Each row has a class, written after it.
[-337 -427   29  131  134 -162  557  281   94 -553  102 -307  630  602
  380  216  392 -199  276 -110  119  -73 -793  -87 -168  347 -745   19
  265  -79 -236 -273 -229 -162  520    0]	notu
[ 242 -356 -348  395 -306  342 -238  619  393  447  283   37  107  114
 -529  481 -232  322 -169  154 -250  551 -145  345 -627 -214  389  182
  199   -4  109  -53 -543  -78  141 -113]	vufeg
[ 244 -426 -326  393 -382  332   -4  687  321  475  313   77  188   15
 -493  434 -220  272 -137  166 -178  589 -150  418 -780   -1  499   11
  310  -42  -87 -117 -633 -188  191 -124]	zam
[  44  -62  164  256  586  139  369 -211 -262 -395  222 -247 -161   37
  482  275  331 -382  199  176  232 -743 -399 -600  323   -1 -402  184
 -526 -172 -427  579  149 -411  231   58]	rarov
[ 208 -351 -397  455 -426  372 -184  620  347  460  388   46  130  101
 -454  530 -234  288  -66  192 -174  550 -115  427 -647 -193  446  128
  307  -21  -44  -69 -564 -109  131 -238]	pobur
[-254 -452   78  284  120  -62  506  234  208 -432  111 -308  611  571
  293  307  259   11  278 -141   -5  324 -647  -97 -169  223 -490  -17
  346   -5 -263 -425 -292 -169  461  112]	vife
[-164 -443  -42  220  208 -117  535  331  227 -587  168 -217  585  591
  283  370  405 -129  208 -115   12  -69 -811 -157 -219  330 -648 -121
  231 -114 -232 -307 -316 -206  569  135]	talaf
[ 353 -160  148   28  574  -28  570 -264 -145 -334  402 -242  -17  -21
  463  364  344 -499   96  247  183 -646 -375 -486  294   93 -331  162
 -533 -181 -547  404   18 -508  396  248]	kov
[ 156 -370 -420  384 -280  256  -41  736  322  420  318   -6  162   75
 -476  472 -257  211  -88  114 -205  439 -201  402 -678  -63  363   11
  319  -41  -42    0 -589 -147  205 -188]	gagug
[-224 -376  -26  166   60 -180  372  151  248 -421  157 -242  529  538
  282  310  335  -94  283   26   72  -24 -616  -78 -146  139 -677   99
  224  -62 -216 -308 -227 -107  494  140]	rarov
[-120 -523  307  206  120  -59  513   69  338 -426  205 -346  603  559
  334  329  327  -10  252 -101   34  429 -619 -162  -69  189 -488   86
  306   -7 -237 -617 -353 -175  469  121]	gagug
[ 130 -444  -28  436  191  189    4   20 -351 -148 -132  -44  -71  594
 -569 -344   36  212 -117  237 -208 -338 -389  -95 -121  -64  -26 -172
  102  611  194  326 -199  176  -22 -753]	vife
[  52   -6    0  220  422  189  417  -72 -254 -288  179 -221 -151  -64
  422  217  258 -298  229  174  258 -625 -254 -516  145   -3 -337  221
 -510 -136 -462  564  185 -365  120    0]	talaf
[ 193 -175  -98  165  699  -87  502  -25 -114 -344  402 -331  -68   23
  348  327  384 -487  106  218  141 -550 -511 -462  221    1 -445  188
 -568 -141 -461  566  147 -396  430  190]	pobur
[ -87  -64  -47  273  635  126  397    8 -300 -321  112 -253 -158   78
  368  234  261 -284  167  108  131 -684 -438 -572  203   23 -416  193
 -542  -78 -411  726  183 -400  224   54]	rarov
[ 187 -438 -356  507  -40  -30 -231  692  296  296  279 -199    2  385
 -505  425 -156   29 -130  129 -166  404 -520  290 -559 -170  -10  356
    5   55  230  204 -444  -12  276  -62]	rarov
[ 157 -327 -438  391 -100   45 -107  704  322  387  371 -114   85  323
 -455  410 -132   56 -139   84 -210  388 -419  388 -629  -75   83  212
  132  -39  170  113 -461  -65  237  -65]	gagug
[ -42 -446   27  170  -58  104  594  188  312 -397  134 -270  674  510
  252  378  343   -7  408  -91   76  464 -612  -68 -209  178 -434   67
  443 -131 -335 -529 -370 -201  429  195]	talaf
[  82  -91  -49  144  547   72  386  -25 -244 -233  197 -277 -100   16
  358  181  296 -362  232  233  207 -648 -374 -538  178   41 -395  202
 -479  -72 -462  629  189 -396  260  107]	gagug
[ -72 -416   72  227   96 -142  498   52  278 -466  141 -317  573  618
  261  310  300  -20  327  -77   39  235 -573  -93 -171   83 -629  115
  274  -57 -222 -365 -299  -67  385   84]	gagug
[ 338 -435 -137  411 -451  385 -102  605  361  404  258   45  226  144
 -400  579 -240  279 -158  164 -152  704 -109  374 -652 -129  472  120
  369    8   52 -196 -591  -69  232   22]	kov
[-199 -397   17  262  -57   22  527  124  307 -405  236 -299  605  502
  278  369  321   47  397  -57   78  359 -556   -6 -203   93 -525  100
  427  -78 -338 -483 -295 -107  394   96]	rarov
[ 213  -98   -7   52  737 -109  582 -281 -117 -396  418 -317  -45   33
  527  341  403 -533  117  150  109 -851 -476 -402  196   67 -603  123
 -570 -208 -453  595   76 -443  432  151]	vufeg
[-151 -154  426  -55  -25 -360  371  520 -159 -368   63  196  472  189
 -321 -714  125  545 -867 -290  -69  430  253  -58 -244  546  296 -386
   58  515 -339 -822  -88 -142  -71  -47]	vife
[ -73 -295  252  -49  -78 -192  373  600 -200 -259  259  166  385  275
 -422 -595  254  379 -658 -247   36  638 -195   44 -372  447  233 -129
  176  476 -278 -499    1  -70  167  -31]	zam
[ 162  -74   79  181  549  129  430  -81 -302 -374  215 -196 -133  -51
  375  248  336 -388  152  205  167 -647 -442 -532  174   25 -306  172
 -611 -228 -419  559  189 -417  289  130]	vife
[ 185 -392 -235  480   -6  -48   20  591  230  276  392 -213  119  480
 -254  460 -146  -26 -110   24 -172  399 -430  289 -494  -34  102  191
  204  -31  118  141 -465 -161  236 -160]	kov
[-126 -273  276   -1  -50 -132  368  669  -78 -288  259  116  474  270
 -352 -459  251  433 -649 -321    9  743  -90  -29 -321  486  347 -180
  207  424 -337 -613  -36 -135  162  -14]	notu
[ -78 -299  316  -58  -34 -159  396  485  -60 -175  326  159  419  274
 -362 -469  256  379 -661 -292   28  626 -185   22 -334  460  301 -144
  218  435 -340 -550  -65 -203  121  -31]	vufeg
[ -61  -13  -66  260  483  199  479 -132 -264 -306  185 -253 -150  -26
  464  157  307 -435  280  197  265 -614 -294 -517  156   32 -464  205
 -547 -121 -459  609  197 -330  233   20]	pobur
[-283 -408    0  143   68 -173  504  233  136 -537   80 -240  624  678
  367  322  317 -132  315 -154   44 -100 -753 -134 -145  261 -791   32
  341  -72 -186 -151 -247 -151  462   52]	notu
[  12  -26 -167  203  506  187  517   11 -270 -249  157 -245 -139  -15
  325  192  280 -415  233  176  167 -704 -366 -522  118   74 -427  155
 -523 -137 -470  602  135 -361  215   91]	pobur
[ 281 -360   95  276  155  116   10 -167 -368 -149 -126  -48  -63  543
 -491 -412   94  105 -143  292 -115 -416 -188  -61  -33  -34  -85 -219
   94  638  135  287 -148  162 -102 -655]	rarov
[-235 -443  116  271   36   13  547   98  340 -374  200 -298  649  564
  355  375  327   48  357 -142   51  439 -581  -54 -119  185 -451   75
  463 -110 -340 -532 -318 -188  435  151]	rarov
[-229 -140  334  -21   -4 -415  253  667 -153 -257  174  196  300  179
 -425 -745  119  539 -882 -277 -141  361  188  -12 -329  510  193 -386
   -6  544 -204 -637    1  -38  -35 -106]	notu
[ 263 -456 -275  451 -444  397  -74  650  341  424  259   56  246   69
 -462  552 -266  346  -78  162 -138  659  -94  329 -706 -156  501  105
  399   15 -104  -59 -553 -159  179 -171]	vife
[   5 -320  401   -8  -71 -198  317  533 -100 -221  265  196  408  373
 -393 -466  233  477 -713 -292   10  752  -94  -43 -290  378  450  -87
  220  451 -265 -575  -37 -145  101  -57]	talaf
[ 252 -578    9  149  152   27  -52  163 -300 -239  -42  -86  -85  359
 -666 -453   92    4 -207  234 -128 -542 -538  -91 -113   44 -211 -102
  100  568  283  329 -231  147  161 -740]	notu
[ 159 -142   44  154  632  -73  567 -108 -136 -362  379 -250   22  104
  482  365  359 -438  108  135  202 -599 -520 -444  217  129 -395  140
 -467 -199 -548  511   88 -522  413  237]	kov
[ 233 -392   46  399  135  192   43   20 -346 -173 -127  -43  -51  629
 -504 -269   74  179 -151  157 -178 -246 -359  -59 -150  -18   69 -238
  155  639  160  265 -172  166  -20 -581]	pobur
[-156 -431   97  242  -84   58  551  103  330 -410  120 -204  650  525
  276  401  282   58  333  -70   51  471 -562  -89 -191  172 -440   39
  369  -42 -299 -610 -413  -91  424  240]	zam
[ 198 -531   72  230  172   -1  -62  106 -289 -263   12 -123  -74  412
 -577 -479   98  112 -182  184 -154 -439 -499  -84  -61   95  -99 -116
   90  611  196  187 -225   98  138 -640]	notu
[ 202 -406  -10  364  140  279   79  -34 -308  -96 -114   54 -103  486
 -595 -370  107  162 -132  297 -130 -339 -262 -135 -153  -17   80 -237
   67  546  126  230 -270  195  -29 -735]	talaf
[-248 -399  -48  154  146 -133  454  345  192 -599   57 -306  544  599
  309  322  393 -145  310 -120   89  -48 -831 -235 -131  194 -803   56
  303  -60 -114 -212 -215  -89  508  124]	talaf
[ 155 -347 -380  519    1  -61 -210  655  287  276  290 -171   60  391
 -463  344 -163   88 -196  153 -207  238 -310  329 -536 -144   17  174
   40   20  153  107 -489  -53  239 -131]	rarov
[ 224 -375 -431  409 -120  111  -68  640  278  287  242 -129  101  315
 -462  423  -99    1  -64  167 -120  363 -478  302 -604  -97   43  252
   31    3  109  124 -492  -25  203  -86]	vufeg
[ 288 -144   60  133  744 -108  600 -237 -151 -407  310 -307   -7  118
  465  318  382 -498   93  183  127 -696 -441 -514  328   91 -400   85
 -605 -149 -579  490   26 -546  408  220]	pobur
[ 222 -462 -294  321 -341  457  -15  609  300  381  289   10  269   89
 -450  439 -156  271  -81  179 -201  598 -161  381 -650  -34  451   42
  379   46  -35 -192 -593 -102  237 -168]	gagug
[ 270 -546    0  211   70   20 -106  163 -259  -96  -32  -20 -147  244
 -741 -478    1  110 -252  330 -131 -480 -344  -47 -139  -16  -62 -148
  105  626  179  275 -245  128  137 -622]	rarov
[ 198 -451 -283  420 -368  529  -38  622  378  404  260   67  250   39
 -461  539 -231  376 -103  117 -205  626 -123  363 -738 -105  463  -18
  391   23  -87 -117 -664 -188  182 -226]	vufeg
[  63  -17   88  280  470  233  412 -135 -280 -360  237 -223 -131   22
  443  278  259 -248  246  184  148 -604 -314 -506  220  -68 -319  196
 -541 -166 -438  504  198 -368  174   66]	gagug
[ 262 -531 -111  205  133   -3   31  233 -282 -182   20 -110 -101  316
 -707 -523   63   60 -168  228 -141 -314 -495  -51 -138   41  -47  -98
  107  618  142  275 -202  143  182 -610]	vufeg
[-151 -123  399  -71   55 -451  376  563 -201 -346  283  130  394  192
 -247 -679  196  398 -858 -297  -74  280  112   32 -251  579  221 -423
   77  426 -292 -712   16 -192  -63 -161]	vife
[ 253 -386 -284  383 -369  414  -14  508  346  412  350   96  205  141
 -456  568 -198  285 -100  114 -163  550 -175  347 -687 -145  414  112
  354  -64  -45  -57 -591 -203  128 -174]	zam
[-145 -171  346  -69  -74 -399  332  621 -150 -275  155  181  322  121
 -350 -727  126  479 -896 -264  -66  332  181   29 -404  547  124 -365
   53  587 -190 -638  -28  -19  -33 -114]	zam
[ 367 -540  -57  182   92   67  -62  138 -215 -165   55  -72 -124  259
 -676 -445   95  104 -149  273 -110 -333 -405  -53 -162  -27  -69  -83
  114  572  171  252 -182  127  145 -670]	talaf
[ 176 -188  169  135  838  -41  630 -240 -187 -461  451 -326   73  206
  571  471  449 -438   59   78   57 -680 -633 -495  345  105 -349  109
 -460 -229 -509  427   62 -554  484  222]	vife
[ 197 -397 -505  488 -126  190  -22  719  305  333  218 -147  112  315
 -544  412 -156   31 -119  152 -207  417 -356  335 -684  -84  102  144
  113   55  138   62 -591  -21  230 -132]	pobur
[-207 -444   27  280  -53   17  535  206  311 -386   72 -289  635  555
  260  271  305   24  338  -49   60  505 -514 -102 -195  135 -506   87
  382   16 -265 -515 -345  -61  453  205]	pobur
[-275 -370   -5  152   39  -71  521  296  187 -512   84 -280  604  623
  300  352  368  -74  291 -116   67  -70 -757 -111 -142  225 -628  -37
  465  -39 -249 -362 -303 -101  552   85]	rarov
[ 353 -367 -420  355 -469  411  -89  706  395  471  144   75  195   66
 -566  526 -254  328 -136  165 -225  659  -27  343 -706 -150  525  107
  301   30   -9 -105 -615  -81  120  -90]	pobur
[ 197 -386  147  405  131  203   21 -106 -456 -209 -207  -13  -55  666
 -484 -361   63  215 -125  259 -135 -253 -279 -123   51  -55  126 -208
  109  711   87  260 -209  228  -36 -609]	rarov
[ -35 -482  100  262    8  -53  501  210  334 -450  204 -329  656  515
  225  365  317   44  262  -35   11  440 -630  -27 -177  127 -436   71
  361  -62 -261 -591 -383 -149  451  185]	vife
[-341 -367  -96  206  193 -236  502  411  138 -523  135 -269  546  622
  288  260  290  -82  200 -121  -15 -100 -715 -161 -204  262 -814  -42
  246  -37 -194 -219 -263 -119  505  109]	kov
[ 138 -375 -380  454  -59  -29  -77  661  255  296  275 -164   67  382
 -370  373 -118   11  -95   71 -153  278 -428  320 -670  -48  -47  163
  163   21  214  244 -472  -59  165 -190]	talaf
[ 144 -385 -379  539  -85   14 -127  719  273  300  283 -136   87  446
 -441  403 -177   61 -129   41 -164  439 -483  340 -622 -100   43  235
  137  -32  190  143 -479  -38  262  -82]	zam
[ -54 -440  151  314   50  -78  490   97  282 -510  126 -275  641  682
  278  410  287   66  278  -89   -6  378 -574  -99  -59  100 -441   66
  312  -44 -311 -506 -367 -137  458  258]	rarov
[ 392 -504 -103  130   15   11 -139   87 -248  -67  127  -80 -178  198
 -676 -475   70   44 -109  363  -82 -444 -370    2 -112 -108  -73    7
  152  536  204  345  -95  216   58 -726]	vufeg
[-186 -391  140  263   34   45  585   28  285 -444  181 -293  634  633
  393  407  285   10  353 -170   10  335 -552 -120 -106  179 -509    1
  459  -65 -261 -533 -370 -157  382  103]	zam
[-316 -166  497  -41  -65 -270  369  533 -150 -281   94  245  438  203
 -241 -707  133  521 -899 -331  -92  385  244    2 -297  646  252 -469
  115  556 -243 -785 -114  -83   12  -71]	notu
[ 235 -385   33  406  195  183   39    8 -378 -239 -224  -34  -39  646
 -547 -408   53  241 -146  203 -181 -252 -291 -147  -54  -21   43 -204
   34  674  126  286 -214  199  -32 -622]	gagug
[ 319 -385 -381  322 -488  441  -69  563  364  524  275   58  167   35
 -534  478 -167  224  -44  249  -88  609  -59  362 -737 -188  408  177
  344   20  -48  -56 -509  -65  125 -161]	pobur
